Below are the code and all the weights of a small trained network. Each question names an input and a target symbol and asks about switching units off, where a switched-off unit gives its printed mean instead of its output.

import numpy as np


def w(rows, s, z=0):
    codes = np.array(rows[::2]) - 128.0
    scale = np.full(codes.shape[1], s)
    scale[-1] = z or s
    return codes * scale


def norm(h):
    return h / np.sqrt((h * h).mean(-1, keepdims=True) + 1e-5)


def f(y):
    return y / 2 * (1 + np.tanh(0.7978845608 * (y + 0.044715 * y**3)))


def softmax(a):
    e = np.exp(a - a.max(-1, keepdims=True))
    return e / e.sum(-1, keepdims=True)


def log_softmax(a):
    a = a - a.max(-1, keepdims=True)
    return a - np.log(np.exp(a).sum(-1, keepdims=True))


def net(x, mask):
    ids = ['βγδεζηθλμξστφψω'.index(c) for c in x.split()]
    T = len(ids)
    res = E[ids] + P[:T]
    u = 0
    for l in range(2):
        q, k, v = (norm(res) @ M[l].T for M in (Q, K, V))
        z = softmax(np.where(np.tri(T) > 0, q @ k.T / 2**0.5, -1e9)) @ v
        res = res + np.where(mask[u], z, O[l][:, -1]) @ O[l][:, :-1]
        u += 1
        y = f(norm(res) @ A[l][:, :-1].T + A[l][:, -1])
        res = res + np.where(mask[u : u + 24], y, B[l][:, -1]) @ B[l][:, :-1]
        u += 24
    return log_softmax(norm(res)[-1] @ U[:, :-1].T + U[:, -1])


Q, K, V, O, A, B = {}, {}, {}, {}, {}, {}
E = w([
[93,138,110],'β',
[254,179,39],'γ',
[109,126,123],'δ',
[108,127,143],'ε',
[111,124,125],'ζ',
[105,120,197],'η',
[12,166,86],'θ',
[111,125,144],'λ',
[123,79,131],'μ',
[112,125,124],'ξ',
[104,133,112],'σ',
[90,140,111],'τ',
[110,125,130],'φ',
[87,136,116],'ψ',
[59,158,78],'ω',
],0.017)
P = w([
[111,3,100],'0',
[81,194,96],'1',
[89,196,129],'2',
[185,76,116],'3',
[28,58,63],'4',
[122,118,176],'5',
],0.011)
Q[0] = w([
[6,85,222],'L0H1',
[240,225,188],'L0H1',
],0.013)
K[0] = w([
[253,154,80],'L0H1',
[27,23,123],'L0H1',
],0.013)
V[0] = w([
[74,153,72],'L0H1',
[54,120,254],'L0H1',
],0.0079)
O[0] = w([
[119,97,70,255],'L0H1',
[57,106,254,183],'L0H1',
],0.0079,0.0042)
A[0] = w([
[175,160,172,102],'L0N1',
[150,151,111,121],'L0N2',
[122,130,126,94],'L0N3',
[114,120,118,26],'L0N4',
[155,153,112,165],'L0N5',
[118,129,123,68],'L0N6',
[150,152,138,93],'L0N7',
[252,193,149,110],'L0N8',
[118,130,123,57],'L0N9',
[128,132,128,76],'L0N10',
[141,142,133,3],'L0N11',
[123,131,127,102],'L0N12',
[124,127,125,86],'L0N13',
[130,105,130,56],'L0N14',
[125,131,128,55],'L0N15',
[145,145,135,126],'L0N16',
[103,172,140,164],'L0N17',
[118,130,123,71],'L0N18',
[117,117,120,35],'L0N19',
[140,143,135,40],'L0N20',
[152,249,170,130],'L0N21',
[139,142,131,63],'L0N22',
[148,141,118,146],'L0N23',
[117,118,120,33],'L0N24',
],0.016,0.0035)
B[0] = w([
[109,113,96,113],'L0N1',
[123,121,92,98],'L0N2',
[125,131,139,127],'L0N3',
[124,127,153,125],'L0N4',
[126,124,84,103],'L0N5',
[123,132,148,127],'L0N6',
[103,132,113,85],'L0N7',
[137,169,2,130],'L0N8',
[122,133,152,121],'L0N9',
[122,126,135,103],'L0N10',
[88,128,160,77],'L0N11',
[126,131,135,127],'L0N12',
[125,128,138,119],'L0N13',
[132,109,120,109],'L0N14',
[120,128,144,101],'L0N15',
[117,133,108,92],'L0N16',
[143,149,109,252],'L0N17',
[124,133,148,128],'L0N18',
[125,125,146,121],'L0N19',
[105,127,145,80],'L0N20',
[121,202,144,168],'L0N21',
[113,125,130,84],'L0N22',
[128,123,98,99],'L0N23',
[125,125,147,119],'L0N24',
],0.033,0.0032)
Q[1] = w([
[78,198,155],'L1H1',
[6,1,126],'L1H1',
],0.0091)
K[1] = w([
[129,103,228],'L1H1',
[72,252,168],'L1H1',
],0.011)
V[1] = w([
[31,133,220],'L1H1',
[5,121,43],'L1H1',
],0.025)
O[1] = w([
[173,145,249,177],'L1H1',
[254,110,170,250],'L1H1',
],0.026,0.013)
A[1] = w([
[116,138,151,71],'L1N1',
[135,138,141,127],'L1N2',
[133,116,143,124],'L1N3',
[159,134,165,177],'L1N4',
[101,101,169,152],'L1N5',
[95,136,115,79],'L1N6',
[120,132,115,57],'L1N7',
[138,74,143,110],'L1N8',
[137,126,125,120],'L1N9',
[131,127,142,86],'L1N10',
[100,142,112,96],'L1N11',
[142,229,90,215],'L1N12',
[129,174,50,52],'L1N13',
[136,136,127,195],'L1N14',
[96,209,162,53],'L1N15',
[79,5,154,241],'L1N16',
[188,149,83,136],'L1N17',
[92,129,120,117],'L1N18',
[88,139,42,98],'L1N19',
[147,138,161,114],'L1N20',
[60,164,112,2],'L1N21',
[110,128,115,97],'L1N22',
[76,152,113,106],'L1N23',
[130,129,142,122],'L1N24',
],0.017,0.0042)
B[1] = w([
[129,108,132,126],'L1N1',
[131,102,132,146],'L1N2',
[109,118,127,145],'L1N3',
[116,56,139,254],'L1N4',
[80,99,141,164],'L1N5',
[138,169,151,127],'L1N6',
[158,137,133,110],'L1N7',
[94,152,87,160],'L1N8',
[120,116,125,133],'L1N9',
[128,115,136,128],'L1N10',
[145,178,144,128],'L1N11',
[85,107,64,192],'L1N12',
[142,62,117,168],'L1N13',
[112,110,120,164],'L1N14',
[125,65,75,166],'L1N15',
[67,222,48,182],'L1N16',
[42,85,119,217],'L1N17',
[125,168,145,131],'L1N18',
[252,183,148,193],'L1N19',
[136,69,145,189],'L1N20',
[100,211,188,157],'L1N21',
[147,164,134,118],'L1N22',
[128,205,147,154],'L1N23',
[125,110,134,139],'L1N24',
],0.032,0.0064)
U = w([
[170,127,39,104],'β',
[102,68,81,135],'γ',
[105,92,70,111],'δ',
[142,164,110,183],'ε',
[144,163,111,164],'ζ',
[119,164,135,139],'η',
[35,117,252,73],'θ',
[211,131,227,173],'λ',
[126,131,139,2],'μ',
[134,167,141,154],'ξ',
[140,154,113,114],'σ',
[67,165,163,208],'τ',
[175,92,109,57],'φ',
[114,98,143,69],'ψ',
[79,166,167,174],'ω',
],0.019,0.0077)

Each question gives the input, a string of symbols that net reads in full, and the target symbol t.
The units are the heads (2 rows each of Q, K, V and O) and the neurons (one row each of A and B). Each row of codes is followed by its name. A weight is (code - 128) times the scale printed after its matrix; where a second scale follows, it is the last column's (O, A, B and U).
mask holds one flag per unit, layer by layer, with each layer's heads first. A switched-off unit (its flag False) gives its mean, the last column of its rows in O or B, instead of its output. The means were averaged over made-up inputs and are rounded, as every weight is.
A unit's drop is (log p(t) with every unit on - log p(t) with that unit switched off) / (log p(t) with every unit on - log p(t) with every unit switched off).
The circuit of an input: a set's keep is (log p(t) with only the set's units on - log p(t) with every unit switched off) / (log p(t) with every unit on - log p(t) with every unit switched off). Starting from the 12 units with the biggest drops (on a tie, the unit counted first), units are removed one at a time, each time the one whose removal leaves the highest keep (on an exact tie, the one counted first), for as long as the keep stays at least 0.8.
circuit, biggest first: the units of the circuit, biggest drop first
top k neurons: the k neurons with the biggest drops, biggest first
k most important neurons of layer l: the k neurons of layer l with the biggest drops, biggest first
input σ ψ ε, target β: circuit, biggest first	[L1H1]
input β θ τ η σ, target γ: top 3 neurons	[L0N17 L0N21 L1N19]
input γ β ω ψ, target β: circuit, biggest first	[L1H1 L1N19]
input θ τ β ψ, target γ: top 3 neurons	[L1N17 L0N17 L1N19]
input θ β τ η η, target γ: circuit, biggest first	[L1H1 L0N17]
input γ β δ, target β: circuit, biggest first	[L1H1 L1N19]
input γ η θ τ, target β: circuit, biggest first	[L1H1 L1N19]
input η τ ψ θ, target γ: circuit, biggest first	[L0N21 L0N17 L1H1]
input ε η η λ, target θ: circuit, biggest first	[L1H1 L0H1]
input θ η τ μ, target θ: top 3 neurons	[L0N17 L0N21 L1N19]
input μ η θ σ β λ, target β: top 2 neurons	[L0N8 L1N19]
input θ τ τ θ, target γ: top 3 neurons	[L0N21 L0N17 L1N17]
input η ζ ε η η, target τ: top 3 neurons	[L0N17 L1N16 L0N21]
input τ θ τ ω τ, target γ: top 4 neurons	[L0N17 L1N19 L0N21 L1N17]
input ε τ ξ λ, target γ: circuit, biggest first	[L1H1]
input ε θ ε, target τ: circuit, biggest first	[L1H1 L0H1]
input θ θ η β ζ, target θ: circuit, biggest first	[L1H1 L0N17]
input ε ε ζ ω, target τ: top 3 neurons	[L0N21 L0N17 L0N1]
input τ θ η ε η, target θ: 2 most important neurons of layer 1	[L1N19 L1N5]
input ξ η ε σ β, target τ: top 2 neurons	[L0N17 L1N16]
